(in the rows, 128 means zero)
Each row has a class, written after it, and each block has its own classes.
[125 133 118 132 118 143 127 141 119 137 111 136 121 112 136 132 133 109
 169 109 123 124 117 128 121 117 135 116 121 122 137 129 140 127 117 138
 136] => Zava
[125 121 124 106 130 126  86 123 133 133 129 129 128 133 142 138 125 115
 116 125 147 120 112 137 102 160 136 105 109 123 131 124 141 123 131 130
 130] => norab
[ 64 119 130  99 128 136 105 138 128 130 140 117 117 106 159 123 118 119
 133 149 112 119 122 141  75 170 119 103 104 130 130 120 159 122 144 116
 175] => norab
[104 119 130 119 142 137  99 132 125 141 111 144 143 113 129 112 116 125
 140 132 157 139 134 130  94 130 131 110  98 150 127 123 136 115 131 117
 166] => kel
[110 137 127 122 124 131 169 111 136 119 104 125 111 116 130 123 138 127
 115 116 128 128 164 104 186 126 114 116 124 107 127 130 136 127 115 149
 146] => Mir
[102 120 124 111 127 140 136 130 136 129 157  96 116 131 131 122 125 141
  96 140  91 130 151 127  91 125 112 150 109 133 118 136 159 134 134 124
 166] => Mir
[124 111 130 117 135 133 110 129 131 135 113 127 137 137 143 121 120 126
 134 123 137 122 129 133 102 133 140 138 114 126 115 127 139 132 134 119
 130] => kel
[101 119 122 121 126 121 144 125 136 116 109 128 117 127 146 141 141 128
 130 126 124 120 152  98 154 133 115 107 121 134 130 133 134 123 108 130
 129] => Mir
[109 132 148 136 123 137 132 132 121 126  94 133 125 117 138 121 119 107
 147 134 116 119 138 138 113 105 147 124 116 115 121 122 141 138 131 123
 126] => kel
[125 136 126 146 113 136 126 142 122 137 144 120 112 113 149 143 123 105
 144 116  91 107 126 130 121 121 129 129 133 102 134 131 136 142 119 143
  93] => Zava
[ 64 115 127 118 125 126 137 133 150 121 125 121 114 113 145 143 132 123
 130 138 112 127 150 113  90 145 109 115 127 121 146 131 145 123 128 127
 153] => Mir
[135 135 119 133 121 138 137 137 113 133 108 126 127 130 145 120 133 119
 175 119 133 115 147 126 158 104 130 125 118 122 128 121 138 127 138 136
 142] => kel
[ 94 149 134 130 126 147 127 128 116 135 121 120 111 118 143 116 115 123
 147 107 131 110 147 138 130 118 119 127 129 108 128 131 151 131 126 150
 158] => Mir
[138 119 130 138 128 132 108 130 133 125 121 128 128 116 135 135 133 127
 126 117 113 115 115 138  93 124 136 122 120 134 135 127 127 136 115 119
 134] => Zava
[131 146 120 142 122 132 122 128 121 130 129 126 111 114 141 139 133 128
 156 118 116 117 125 132 116 119 122 138 126 136 142 127 135 133 115 132
 110] => Zava
[ 96 162 145 163  84 136 180 138 118 133 102 100  95 109 185 147 117  93
 170 130  64  78 136 126  79 129 146 153 126  64 125 137 128 156 128 161
 119] => norab
[106 133 133 121 115 132 142 117 126 126 141 110 106 125 142 132 125 130
 134 130 106 114 158 120 117 129 113 137 114  98 133 130 136 126 128 148
 127] => Mir
[135 139 129 134 119 140 126 146 122 133 124 120 108 121 146 132 129 117
 149 115 111 118 131 125 152 112 136 121 123 110 134 128 137 134 122 148
 140] => Zava
[111 116 150 121 123 137 119 132 132 129 109 126 129 122 137 123 114 106
 153 133 126 122 151 120  75 122 136 127  97  98 120 122 143 129 133 138
 132] => kel
[110 127 106 119 114 131 124 127 136 139 163 120 101 134 158 136 123 113
 127 122 103 111 124 131 125 156 121 117 116 102 136 121 144 129 128 159
 119] => norab
[102 117 140 114 140 132 121 123 133 119 149 119 123 117  96 129 129 127
  84 133 116 139 121 128  73 126 118 123 118 133 128 129 129 128 132 120
 123] => norab

Next block, with new classes.
[131 136 147 122 141 125 120 131 114 128 140 104 114 129 135 127 151 133
 130 135 154 139 118 116 136  96 135 125 158 117 108 118 122 153 122 123
 140] => Zam
[116 110 131 116 143 118 119 130 122 121 148 121 128 120 146 164 120 137
 141 139 132 116 124 133 126 143 155 143 128 119 101 133 136 155 148 130
 139] => pebe
[130 109 120 118 136 116 117 125 113 132 144  97 139 127 148 141 113 126
 138 139 105 121 121 132 126 142 139 138 123 129 109 131 131 163 140 135
 122] => pebe
[112 131 131 121 131 121 121 127 103 130 148 127 108 133 135 134 150 131
 131 128 119 141 121 130 132 103 133 142 140 134 122 122 126 142 130 124
 125] => Zam
[125 125 132 125 136 125 118 134 112 129 136 114 115 126 139 122 153 137
 130 139 129 127 117 121 134 119 125 131 140 121 115 122 134 154 135 129
 130] => Zam
[131 116 130 114 132 125 127 125 126 119 130 136 136 124 152 165 112 138
 134 139 131 127 129 136 116 127 157 157 123 115 106 134 130 159 165 134
 139] => pebe
[140 124 136 129 145 124 124 131 116 137 128  98 131 123 143 117 146 137
 136 140 158 127 113 115 138 118 126 118 154 103 101 121 125 174 139 133
 151] => Zam
[133 121 134 115 137 125 116 133 135 111 144 117 124 159 140 165 116 137
 128 147 136 135 127 129 116 122 161 145 135 119 107 124 131 133 139 126
 134] => pebe
[128 136 136 127 133 124 125 127 122 136 140  99 125 131 123 117 139 123
 130 131 149 137 120 115 139 107 126 112 151 128 119 117 120 133 107 122
 136] => Zam
[127 113 122 121 136 115 122 124 114 141 152  80 141 128 142 133 117 120
 141 138 114 125 117 125 134 138 137 124 129 133 110 126 124 151 117 129
 126] => pebe
[123 136 140 128 133 127 125 131 114 130 134 121 111 129 129 127 155 133
 130 126 150 141 122 121 137  99 125 130 154 120 117 120 125 147 137 125
 138] => Zam
[133 128 129 128 130 129 135 124 118 136 112 132 131 125 141 126 130 132
 130 128 140 131 127 127 129 119 124 136 132 115 122 130 123 162 151 136
 138] => Zam
[132 128 137 122 136 126 121 131 126 126 140 113 124 128 135 138 131 135
 131 141 146 132 122 121 131 116 143 128 144 118 108 122 127 142 129 126
 141] => Zam
[144 117 133 119 139 129 124 131 123 130 121 127 128 122 156 146 121 144
 132 145 146 127 122 129 122 118 149 150 135 102 101 130 130 177 168 135
 144] => Zam
[117 107 129 122 138 122 130 125 124 124 130 142 135 117 147 165 113 140
 141 136 126 112 129 136 124 150 147 147 113 115 109 144 137 162 167 136
 146] => pebe
[123 120 128 124 136 121 122 126 115 132 143 105 127 126 136 135 130 130
 134 132 120 125 123 127 130 129 131 129 132 128 120 123 126 149 128 128
 126] => pebe

Next block, with new classes.
[138 125 119 128 106 103 129 131 137 127 119 132 124 103 118 116 130 126
 126 118 113 118 149 119 143 120 113 117 132 117 130 123 156 123 116 129
 155] => fazon
[120 138 146 132 140 110 114 112 145 142 123 137 131 118 117 130 117 118
 127 152 126 130 133 138 120 119 121 126 124 127 115 120 115 126 135 125
 125] => vabi
[131 129 110 139 114 128 122 133 128 119 110 139 140 112 134 121 135 131
 123 116 101 123 132 128 146 119 114 111 138 122 140 126 138 110 109 150
 187] => fazon
[135 119 158 137 161  68 130  87 118 124 118 136 123 102 143 113 151 135
 140 139  91 120 117 138 125 102 134 135 150 128 101 146  97 136 130 117
 115] => vabi
[127 118 142 128 151 102 139 133 111 144 126 129 135 141 130 147 147 138
 128 138 143 123 120 129 121 122 133 136 117 136 135 144 110 144 131 129
 133] => vabi
[139 118 139 139 156  98 135 125 126 145 126 149 130 129 121 122 163 112
 128 152 140 122 118 134 123 116 126 133 125 124 131 136  95 136 127 135
 141] => vabi
[142 131 106 125 110 118 129 127 133 131 123 130 138 109 105 115 129 140
 120 113 127 132 151 113 135 134 124 124 139 146 155 128 170 117 119 118
 131] => fazon
[137 124 137 138 139 109 127 132 131 146 113 135 134 128 140 135 124 138
 122 142 114 128 141 129 118 116 120 123 112 129 133 127 120 131 122 120
 153] => Digap
[155 130 117 134 106 110 133 135 129 138 121 130 133 120 107 106 140 132
 128 119 106 129 145 126 144 120 128 126 126 125 145 126 134 125 116 127
 140] => fazon
[150 127 133 138 140 122 141 141 151 125 140 136 120 127 132 117 155 117
 136 123 127 126 126 128 132 122 153 133 124 109 134 138 117 142 130 125
 122] => vabi
[134 132 134 127 119  89 126 126 131 167 109 131 128 129 101 136 116 159
 121 132 123 132 148 119 120 122 120 131 106 140 143 129 143 133 124 102
 115] => Digap
[140 127 109 139 113 130 128 134 129 130 124 133 138 118 109 115 138 130
 128 117 120 128 135 125 142 132 119 122 129 130 145 121 136 117 120 132
 159] => fazon
[132 129 153 146 158  75 125 115 110 140 104 132 122 106 142 133 144 137
 123 145 111 127 119 146 133 108 128 126 150 139 116 129  95 128 125 130
 121] => vabi
[135 137 143 128 150 102 139 121 124 120 127 124 120 121 136 111 136 144
 123 117 110 133 121 126 134 130 146 136 146 144 137 135 121 132 129 124
  96] => vabi
[136 124 132 137 128 102 137 150 114 159 103 119 131 137 138 153 134 156
 116 127 135 121 139 124 115 117 121 130 100 136 155 120 117 138 103 133
 147] => Digap
[131 122 134 136 136 122 120 126 125 110 126 139 125 118 143 138 126 120
 127 138 122 120 127 139 127 118 121 116 148 121 113 120 130 130 131 138
 171] => vabi
[151 138 132 138 131  85 138 144 146 175 107 142 135 140 115 127 127 152
 114 134 102 131 164 116 112 121 126 128  88 136 172 133 136 142 110  97
 147] => Digap
[122 132 137 131 144 111 127 146 120 139  97 126 115 129 156 160 113 133
 117 139 147 118 139 133 127 117 115 123 116 135 135 116 131 125 104 145
 163] => Digap
[149 113 106 138 105 120 130 143 121 131 111 129 140 124 120 129 143 142
 132 118 109 119 128 118 148 118 117 125 104 117 142 132 136 127 105 128
 172] => fazon
[138 140 141 137 154  85 136 116 116 138 105 122 126 119 134 116 147 154
 112 124 102 127 115 137 142 114 139 134 160 156 149 132  95 128 125 126
  94] => vabi
[161 129 112 131 119 135 138 153 134 137 127 127 126 130 113 119 139 118
 123 122 146 128 148 119 141 124 129 127 111 115 151 120 141 129 113 138
 137] => fazon
[144 125 105 145 100 122 121 138 125 122 119 137 137 114 110 135 143 138
 125 110 113 121 134  95 142 134 122 120 152 126 147 130 150 124 125 126
 167] => fazon
